Below is a small trained network, with its code and all its weights. Each question gives an input and a target symbol and asks what happens when units are switched off, that is, made to give their printed mean instead of their output.

import numpy as np


def w(rows, s, z=0):
    codes = np.array(rows[::2]) - 128.0
    scale = np.full(codes.shape[1], s)
    scale[-1] = z or s
    return codes * scale


def f(y):
    return np.maximum(y, 0)


def softmax(a):
    e = np.exp(a - a.max(-1, keepdims=True))
    return e / e.sum(-1, keepdims=True)


def log_softmax(a):
    a = a - a.max(-1, keepdims=True)
    return a - np.log(np.exp(a).sum(-1, keepdims=True))


def net(x, mask):
    ids = ['ΓΛΦβημπτψω'.index(c) for c in x.split()]
    T = len(ids)
    res = E[ids] + P[:T]
    u = 0
    for l in range(2):
        r = res
        for j in range(3):
            rows = slice(2 * j, 2 * j + 2)
            q, k, v = (r @ M[l][rows].T for M in (Q, K, V))
            z = softmax(np.where(np.tri(T) > 0, q @ k.T / 2**0.5, -1e9)) @ v
            o = O[l][rows]
            res = res + np.where(mask[u + j], z, o[:, -1]) @ o[:, :-1]
        u += 3
        y = f(res @ A[l][:, :-1].T + A[l][:, -1])
        res = res + np.where(mask[u : u + 12], y, B[l][:, -1]) @ B[l][:, :-1]
        u += 12
    return log_softmax(res[-1] @ U[:, :-1].T + U[:, -1])


Q, K, V, O, A, B = {}, {}, {}, {}, {}, {}
E = w([
[87,170,167,104],'Γ',
[53,209,113,254],'Λ',
[114,45,195,132],'Φ',
[185,168,147,145],'β',
[126,134,171,159],'η',
[182,163,71,100],'μ',
[125,116,44,217],'π',
[129,91,67,56],'τ',
[11,93,53,100],'ψ',
[217,23,112,156],'ω',
],0.013)
P = w([
[254,144,179,181],'0',
[164,150,165,172],'1',
[128,134,154,146],'2',
[113,131,142,124],'3',
[103,133,138,111],'4',
[92,132,134,99],'5',
[83,132,133,91],'6',
[75,128,127,85],'7',
[71,131,128,79],'8',
[66,129,126,74],'9',
[64,133,128,70],'10',
[54,129,123,67],'11',
[59,123,121,64],'12',
],0.0042)
Q[0] = w([
[55,135,233,37],'L0H0',
[109,121,1,197],'L0H0',
[46,98,190,82],'L0H1',
[37,149,50,154],'L0H1',
[157,177,27,163],'L0H2',
[218,131,72,225],'L0H2',
],0.0073)
K[0] = w([
[54,140,230,91],'L0H0',
[145,98,2,172],'L0H0',
[135,98,182,135],'L0H1',
[220,150,105,171],'L0H1',
[124,204,139,176],'L0H2',
[112,211,105,60],'L0H2',
],0.008)
V[0] = w([
[127,244,155,58],'L0H0',
[111,4,134,186],'L0H0',
[169,93,164,134],'L0H1',
[125,150,97,91],'L0H1',
[111,89,174,183],'L0H2',
[98,141,214,156],'L0H2',
],0.0041)
O[0] = w([
[167,2,216,133,51],'L0H0',
[89,214,104,128,246],'L0H0',
[102,187,133,106,215],'L0H1',
[144,124,130,156,55],'L0H1',
[81,120,141,97,247],'L0H2',
[94,193,110,83,233],'L0H2',
],0.0051,0.0012)
A[0] = w([
[177,80,145,218,145],'L0N0',
[107,169,108,165,163],'L0N1',
[87,130,141,73,239],'L0N2',
[99,161,70,154,172],'L0N3',
[81,95,133,97,171],'L0N4',
[93,138,163,108,234],'L0N5',
[161,200,110,135,167],'L0N6',
[172,181,88,106,218],'L0N7',
[179,98,172,212,109],'L0N8',
[61,160,53,178,167],'L0N9',
[135,216,161,136,254],'L0N10',
[141,99,145,254,141],'L0N11',
],0.0086,0.0016)
B[0] = w([
[209,150,229,193,174],'L0N0',
[127,184,131,209,183],'L0N1',
[73,92,97,118,254],'L0N2',
[170,201,51,255,196],'L0N3',
[103,126,103,90,236],'L0N4',
[70,105,162,117,248],'L0N5',
[201,242,133,135,202],'L0N6',
[219,193,118,107,200],'L0N7',
[199,222,221,176,175],'L0N8',
[118,180,48,253,224],'L0N9',
[118,188,207,134,246],'L0N10',
[152,181,234,216,187],'L0N11',
],0.0065,0.003)
Q[1] = w([
[212,83,133,145],'L1H0',
[130,204,93,168],'L1H0',
[80,113,156,143],'L1H1',
[196,135,177,149],'L1H1',
[57,68,165,114],'L1H2',
[118,155,105,253],'L1H2',
],0.0072)
K[1] = w([
[120,119,87,227],'L1H0',
[188,154,118,117],'L1H0',
[122,103,175,111],'L1H1',
[244,179,153,140],'L1H1',
[101,120,173,152],'L1H2',
[145,174,76,191],'L1H2',
],0.011)
V[1] = w([
[110,144,124,194],'L1H0',
[176,203,105,222],'L1H0',
[77,138,124,106],'L1H1',
[86,68,156,117],'L1H1',
[195,178,117,254],'L1H2',
[196,114,59,137],'L1H2',
],0.0068)
O[1] = w([
[73,151,144,206,153],'L1H0',
[86,223,87,227,203],'L1H0',
[145,120,120,58,114],'L1H1',
[72,51,141,60,92],'L1H1',
[191,151,211,244,255],'L1H2',
[253,127,87,155,106],'L1H2',
],0.0047,0.0099)
A[1] = w([
[171,184,234,159,41],'L1N0',
[177,178,137,145,74],'L1N1',
[59,45,128,26,170],'L1N2',
[137,45,45,2,247],'L1N3',
[109,187,188,162,197],'L1N4',
[116,163,175,180,205],'L1N5',
[57,200,38,126,255],'L1N6',
[208,63,151,166,212],'L1N7',
[192,177,145,84,85],'L1N8',
[64,36,121,39,169],'L1N9',
[155,163,187,154,105],'L1N10',
[115,191,189,162,242],'L1N11',
],0.007,0.002)
B[1] = w([
[129,130,95,77,249],'L1N0',
[126,152,125,136,204],'L1N1',
[106,165,122,185,188],'L1N2',
[156,130,58,2,161],'L1N3',
[110,101,154,106,242],'L1N4',
[130,100,141,104,239],'L1N5',
[152,55,107,127,174],'L1N6',
[194,91,112,136,158],'L1N7',
[108,173,94,129,153],'L1N8',
[110,172,111,174,184],'L1N9',
[135,136,117,103,212],'L1N10',
[114,102,153,113,252],'L1N11',
],0.012,0.013)
U = w([
[116,1,190,10,208],'Γ',
[67,146,219,239,176],'Λ',
[63,245,84,134,162],'Φ',
[161,204,157,56,21],'β',
[137,121,117,122,2],'η',
[185,200,58,162,64],'μ',
[171,128,122,234,100],'π',
[157,66,70,50,67],'τ',
[142,55,62,149,155],'ψ',
[201,52,113,103,159],'ω',
],0.0081,0.0038)

Each question gives the input, a string of symbols that net reads in full, and the target symbol t.
The units are the heads (2 rows each of Q, K, V and O) and the neurons (one row each of A and B). Each row of codes is followed by its name. A weight is (code - 128) times the scale printed after its matrix; where a second scale follows, it is the last column's (O, A, B and U).
mask holds one flag per unit, layer by layer, with each layer's heads first. A switched-off unit (its flag False) gives its mean, the last column of its rows in O or B, instead of its output. The means were averaged over made-up inputs and are rounded, as every weight is.
A unit's drop is (log p(t) with every unit on - log p(t) with that unit switched off) / (log p(t) with every unit on - log p(t) with every unit switched off).
The circuit of an input: a set's keep is (log p(t) with only the set's units on - log p(t) with every unit switched off) / (log p(t) with every unit on - log p(t) with every unit switched off). Starting from the 12 units with the biggest drops (on a tie, the unit counted first), units are removed one at a time, each time the one whose removal leaves the highest keep (on an exact tie, the one counted first), for as long as the keep stays at least 0.8.
circuit, biggest first: the units of the circuit, biggest drop first
most important unit: the unit with the biggest drop
k most important neurons: the k neurons with the biggest drops, biggest first
k most important neurons of layer l: the k neurons of layer l with the biggest drops, biggest first
heads that matter: for each layer, one digit per head in row order, 1 if its drop is at least 0.15 and else 0, layers parted by /
drop of u: that unit's drop, to one decimal
input Φ Λ Φ Φ Φ Φ π β Φ Λ Φ ω, target Λ: circuit, biggest first -> L1H0, L1N3, L0N9
input Φ μ Φ Φ τ Φ Λ Φ ω Γ, target Γ: most important unit -> L0H0
input Γ ψ Λ Φ Γ Φ β Φ ψ, target Λ: circuit, biggest first -> L1N3, L1N0
input β Γ η ω ψ μ β Λ, target Λ: circuit, biggest first -> L1H2, L0N11, L0N9
input Φ Φ Γ ψ Φ π Γ ω β τ μ, target μ: 2 most important neurons -> L0N7, L0N3
input β μ Λ Φ Γ β Φ μ τ, target τ: 4 most important neurons of layer 1 -> L1N3, L1N6, L1N1, L1N8
input Φ ψ β ω β ψ, target ψ: 2 most important neurons -> L1N6, L0N9
input ω ψ ψ μ Φ τ Γ Λ β Φ, target Λ: heads that matter -> 001 / 001
input Φ Φ ω Φ Φ β β Γ Φ Φ Λ Φ, target Φ: heads that matter -> 000 / 001
input η Γ Γ, target Λ: heads that matter -> 100 / 111
input η Γ β β, target β: 2 most important neurons -> L1N6, L1N0
input Γ Φ Γ Φ Γ ψ, target ψ: 2 most important neurons of layer 1 -> L1N6, L1N0
input Γ μ β Φ Φ ω π μ Φ ψ, target π: 3 most important neurons -> L0N9, L0N3, L1N0
input Λ Φ Γ Γ π Φ ψ μ Φ μ Φ Φ ω, target π: most important unit -> L1H0
input β β μ Φ η Φ Φ, target Φ: 2 most important neurons of layer 0 -> L0N9, L0N3
input Φ β Φ Φ Φ Γ, target Γ: 2 most important neurons of layer 1 -> L1N6, L1N9
input Φ ω Γ Φ, target Λ: 2 most important neurons of layer 0 -> L0N3, L0N9
input ω Γ τ Λ Φ Φ β Φ μ, target μ: drop of L1H2 -> 0.2
input β Φ Φ ψ Φ η, target Γ: drop of L1N9 -> 0.3
input ψ β β Γ Φ Γ, target Λ: drop of L1N2 -> 0.2
input π Φ ψ μ Γ Φ Φ Φ Γ β η, target Γ: drop of L1N1 -> 0.1
